Here is a tiny trained network, its code and every weight. The questions are about switching its units off for an input and a target symbol, where a switched-off unit gives its printed mean instead of its output.

import numpy as np


def w(rows, s, z=0):
    codes = np.array(rows[::2]) - 128.0
    scale = np.full(codes.shape[1], s)
    scale[-1] = z or s
    return codes * scale


def f(y):
    return np.maximum(y, 0)


def softmax(a):
    e = np.exp(a - a.max(-1, keepdims=True))
    return e / e.sum(-1, keepdims=True)


def log_softmax(a):
    a = a - a.max(-1, keepdims=True)
    return a - np.log(np.exp(a).sum(-1, keepdims=True))


def net(x, mask):
    ids = ['ΘΞΩβγεζμστφ'.index(c) for c in x.split()]
    T = len(ids)
    res = E[ids] + P[:T]
    r = res
    for j in range(3):
        rows = slice(4 * j, 4 * j + 4)
        q, k, v = (r @ M[0][rows].T for M in (Q, K, V))
        z = softmax(np.where(np.tri(T) > 0, q @ k.T / 4**0.5, -1e9)) @ v
        o = O[0][rows]
        res = res + np.where(mask[j], z, o[:, -1]) @ o[:, :-1]
    y = f(res @ A[0][:, :-1].T + A[0][:, -1])
    res = res + np.where(mask[3:19], y, B[0][:, -1]) @ B[0][:, :-1]
    return log_softmax(res[-1] @ U[:, :-1].T + U[:, -1])


Q, K, V, O, A, B = {}, {}, {}, {}, {}, {}
E = w([
[117,94,85],'Θ',
[62,54,1],'Ξ',
[114,97,70],'Ω',
[236,201,142],'β',
[230,127,147],'γ',
[177,114,80],'ε',
[214,123,164],'ζ',
[190,138,137],'μ',
[99,120,60],'σ',
[79,65,34],'τ',
[146,11,116],'φ',
],0.0099)
P = w([
[131,137,107],'0',
[131,136,113],'1',
[125,131,115],'2',
[119,137,118],'3',
[86,140,132],'4',
[153,143,63],'5',
[82,111,174],'6',
[45,143,140],'7',
[206,145,47],'8',
[4,111,229],'9',
[220,157,1],'10',
[55,97,203],'11',
],0.0088)
Q[0] = w([
[104,182,79],'h0',
[111,112,108],'h0',
[152,82,176],'h0',
[218,178,226],'h0',
[155,186,135],'h1',
[73,56,106],'h1',
[82,89,144],'h1',
[62,124,205],'h1',
[5,55,194],'h2',
[123,62,181],'h2',
[116,95,100],'h2',
[150,123,8],'h2',
],0.019)
K[0] = w([
[53,193,169],'h0',
[116,116,148],'h0',
[191,63,96],'h0',
[209,187,16],'h0',
[93,129,202],'h1',
[155,108,24],'h1',
[176,119,79],'h1',
[221,122,150],'h1',
[253,158,47],'h2',
[132,149,39],'h2',
[129,184,128],'h2',
[82,228,214],'h2',
],0.017)
V[0] = w([
[109,220,109],'h0',
[89,166,97],'h0',
[116,145,118],'h0',
[77,116,96],'h0',
[159,132,134],'h1',
[73,208,83],'h1',
[181,159,141],'h1',
[133,138,130],'h1',
[164,128,155],'h2',
[103,115,74],'h2',
[114,251,127],'h2',
[140,87,96],'h2',
],0.017)
O[0] = w([
[55,158,228,3],'h0',
[77,79,206,76],'h0',
[107,118,159,105],'h0',
[103,30,168,137],'h0',
[156,163,106,129],'h1',
[38,130,249,88],'h1',
[179,217,131,97],'h1',
[131,145,144,116],'h1',
[186,117,91,134],'h2',
[51,102,130,177],'h2',
[178,21,243,13],'h2',
[91,112,68,214],'h2',
],0.012,0.0047)
A[0] = w([
[169,179,145,107],'n0',
[93,146,104,93],'n1',
[60,100,70,2],'n2',
[96,120,150,101],'n3',
[197,144,227,76],'n4',
[71,247,149,123],'n5',
[85,182,105,89],'n6',
[107,146,170,243],'n7',
[88,101,155,176],'n8',
[99,113,155,99],'n9',
[120,77,69,125],'n10',
[59,144,253,154],'n11',
[96,153,204,77],'n12',
[142,215,234,51],'n13',
[59,167,63,79],'n14',
[101,194,143,121],'n15',
],0.0055,0.0052)
B[0] = w([
[128,173,70,156],'n0',
[147,94,147,170],'n1',
[172,115,207,191],'n2',
[143,141,103,136],'n3',
[124,46,91,143],'n4',
[189,36,152,194],'n5',
[148,92,151,186],'n6',
[84,248,170,160],'n7',
[119,172,115,163],'n8',
[134,137,101,137],'n9',
[100,153,186,255],'n10',
[135,165,189,153],'n11',
[95,198,172,133],'n12',
[49,32,194,140],'n13',
[151,26,177,251],'n14',
[166,88,124,161],'n15',
],0.012,0.0072)
U = w([
[109,132,157,28],'Θ',
[74,63,178,75],'Ξ',
[164,128,221,26],'Ω',
[253,129,253,185],'β',
[149,192,130,163],'γ',
[88,161,107,148],'ε',
[148,202,121,119],'ζ',
[140,145,158,3],'μ',
[99,184,194,188],'σ',
[95,104,153,79],'τ',
[135,32,77,165],'φ',
],0.0048)

Each question gives the input, a string of symbols that net reads in full, and the target symbol t.
The units are the heads (4 rows each of Q, K, V and O) and the neurons (one row each of A and B). Each row of codes is followed by its name. A weight is (code - 128) times the scale printed after its matrix; where a second scale follows, it is the last column's (O, A, B and U).
mask holds one flag per unit, heads first, then neurons. A switched-off unit (its flag False) gives its mean, the last column of its rows in O or B, instead of its output. The means were averaged over made-up inputs and are rounded, as every weight is.
A unit's drop is (log p(t) with every unit on - log p(t) with that unit switched off) / (log p(t) with every unit on - log p(t) with every unit switched off).
The circuit of an input: a set's keep is (log p(t) with only the set's units on - log p(t) with every unit switched off) / (log p(t) with every unit on - log p(t) with every unit switched off). Starting from the 12 units with the biggest drops (on a tie, the unit counted first), units are removed one at a time, each time the one whose removal leaves the highest keep (on an exact tie, the one counted first), for as long as the keep stays at least 0.8.
units of the circuit, in order: the units of the circuit, biggest drop first
most important unit: the unit with the biggest drop
top k neurons: the k neurons with the biggest drops, biggest first
which heads matter: for each layer, one digit per head in row order, 1 if its drop is at least 0.15 and else 0, layers parted by /
drop of u: that unit's drop, to one decimal
input Ω ε φ β φ β φ φ τ σ β, target σ: units of the circuit, in order : [h1 h0 n7]
input τ γ β σ Ω β β β φ γ, target φ: top 2 neurons : [n5 n14]
input ε φ β φ φ φ β φ φ ε φ γ, target φ: which heads matter : 001
input σ φ ζ β β β τ φ φ φ β Ξ, target β: which heads matter : 011
input φ φ φ μ φ β μ τ β ε, target β: units of the circuit, in order : [h2]
input σ φ φ φ ε σ φ β φ Θ, target φ: units of the circuit, in order : [n14 h2 h1]
input Θ σ β μ ε φ φ ζ ζ Ξ σ, target Ξ: units of the circuit, in order : [h1 h0]
input Ξ ζ ε Θ β φ Θ φ φ φ β, target φ: top 2 neurons : [n14 n5]
input φ μ φ φ ε ζ ζ β φ φ Ξ φ, target Ξ: top 3 neurons : [n14 n2 n10]
input τ φ Ξ, target Ξ: which heads matter : 011
input φ φ φ ζ, target φ: top 2 neurons : [n14 n7]
input Ξ τ μ ζ β β σ σ ζ, target σ: which heads matter : 111
input φ φ φ Ξ σ φ φ Ξ β β σ, target β: which heads matter : 001
input φ ζ σ φ Ξ γ σ ζ ε Ξ ε, target Ξ: most important unit : h1
input β Ξ φ β β ζ φ ζ Θ ε β Ω, target β: which heads matter : 011
input Ξ φ β, target φ: top 2 neurons : [n5 n14]
input β Θ ζ φ Θ ε φ β φ μ, target φ: which heads matter : 001
input Ξ φ β ζ φ Ξ φ σ β γ β σ, target β: which heads matter : 011
input τ σ σ, target σ: drop of h1 : 0.4
input φ μ φ φ φ Θ φ Ξ φ ζ, target φ: drop of n14 : 0.3
input Ω σ Ξ σ μ, target σ: drop of n12 : 0.1
input σ β σ β φ, target β: drop of h2 : 1.7
input σ β σ β β Θ, target β: top neuron : [n11]
